Below are the code and all the weights of a small trained network. Each question names an input and a class and asks about switching units off, where a switched-off unit gives its printed mean instead of its output.

import numpy as np


def w(rows, s, z=0):
    codes = np.array(rows[::2]) - 128.0
    scale = np.full(codes.shape[1], s)
    scale[-1] = z or s
    return codes * scale


def f(y):
    return y / 2 * (1 + np.tanh(0.7978845608 * (y + 0.044715 * y**3)))


def log_softmax(a):
    a = a - a.max(-1, keepdims=True)
    return a - np.log(np.exp(a).sum(-1, keepdims=True))


def net(x, mask):
    res = np.array(x, float).reshape(1, 7) / 4 @ E
    y = f(res @ A[0][:, :-1].T + A[0][:, -1])
    res = res + np.where(mask, y, B[0][:, -1]) @ B[0][:, :-1]
    return log_softmax(res[-1] @ U[:, :-1].T + U[:, -1])


A, B = {}, {}
E = w([
[104,43,106],'x0',
[13,141,86],'x1',
[2,141,125],'x2',
[73,121,79],'x3',
[157,132,50],'x4',
[146,77,205],'x5',
[156,42,60],'x6',
],0.0063)
A[0] = w([
[73,17,144,240],'neuron 0',
[87,129,40,206],'neuron 1',
[129,130,144,156],'neuron 2',
[99,75,142,252],'neuron 3',
[124,142,79,116],'neuron 4',
[80,143,146,229],'neuron 5',
[98,250,218,185],'neuron 6',
[156,42,152,135],'neuron 7',
[224,119,179,130],'neuron 8',
[133,166,67,125],'neuron 9',
[133,171,66,98],'neuron 10',
],0.014,0.003)
B[0] = w([
[163,227,110,243],'neuron 0',
[100,144,19,217],'neuron 1',
[129,124,141,137],'neuron 2',
[143,181,128,191],'neuron 3',
[110,127,84,148],'neuron 4',
[126,190,130,192],'neuron 5',
[35,110,252,254],'neuron 6',
[195,174,136,184],'neuron 7',
[197,32,159,231],'neuron 8',
[97,97,96,162],'neuron 9',
[95,91,100,159],'neuron 10',
],0.026,0.0076)
U = w([
[56,116,171,126],'0',
[88,189,85,137],'1',
[57,76,2,171],'2',
[112,135,144,166],'3',
[200,18,91,149],'4',
[188,168,81,2],'5',
],0.0067,0.0016)

Each question gives the input, the list of numbers given to net, and the class t.
The units are the neurons (one row each of A and B). Each row of codes is followed by its name. A weight is (code - 128) times the scale printed after its matrix; where a second scale follows, it is the last column's (A, B and U).
mask holds one flag per neuron, in row order. A switched-off neuron (its flag False) gives its mean, the last column of its row in B, instead of its output. The means were averaged over made-up inputs and are rounded, as every weight is.
A unit's drop is (log p(t) with every unit on - log p(t) with that unit switched off) / (log p(t) with every unit on - log p(t) with every unit switched off).
The circuit of an input: a set's keep is (log p(t) with only the set's units on - log p(t) with every unit switched off) / (log p(t) with every unit on - log p(t) with every unit switched off). Starting from all 11 units, units are removed one at a time, each time the one whose removal leaves the highest keep (on an exact tie, the one counted first), for as long as the keep stays at least 0.8.
circuit, biggest first: the units of the circuit, biggest drop first
top k neurons: the k neurons with the biggest drops, biggest first
drop when u is switched off: that unit's drop, to one decimal
input [4,-7,-6,7,2,-6,4], class 4: circuit, biggest first : (neuron 8; neuron 0)
input [-5,-7,-1,1,5,0,-4], class 4: circuit, biggest first : (neuron 8)
input [-3,-3,4,-3,3,0,4], class 4: circuit, biggest first : (neuron 6; neuron 0)
input [8,7,2,-3,-5,5,1], class 5: circuit, biggest first : (neuron 6; neuron 0)
input [8,0,5,-8,1,-5,8], class 5: top 3 neurons : (neuron 6; neuron 0; neuron 7)
input [-7,3,-3,5,3,3,-2], class 0: top 2 neurons : (neuron 6; neuron 0)
input [8,-3,-5,-6,-5,3,8], class 5: top 3 neurons : (neuron 0; neuron 7; neuron 3)
input [6,6,0,-2,-5,-2,2], class 5: top 2 neurons : (neuron 6; neuron 0)
input [-1,-8,1,5,-7,4,7], class 5: top 2 neurons : (neuron 0; neuron 7)
input [4,8,-6,-2,1,0,4], class 5: top 2 neurons : (neuron 6; neuron 0)
input [0,7,-6,0,-1,-8,-7], class 0: top 2 neurons : (neuron 6; neuron 0)
input [2,0,-1,-5,1,8,8], class 5: top 2 neurons : (neuron 0; neuron 7)
input [-5,-8,4,8,-5,-3,-6], class 0: drop when neuron 6 is switched off : 0.2
input [-3,5,6,7,0,-2,2], class 2: circuit, biggest first : (neuron 1)
input [1,-4,1,7,-3,-8,-3], class 2: drop when neuron 1 is switched off : 0.1
input [-1,1,5,0,5,5,6], class 5: drop when neuron 0 is switched off : 0.3
input [-6,-2,-3,4,-1,5,-3], class 0: drop when neuron 6 is switched off : 1.0
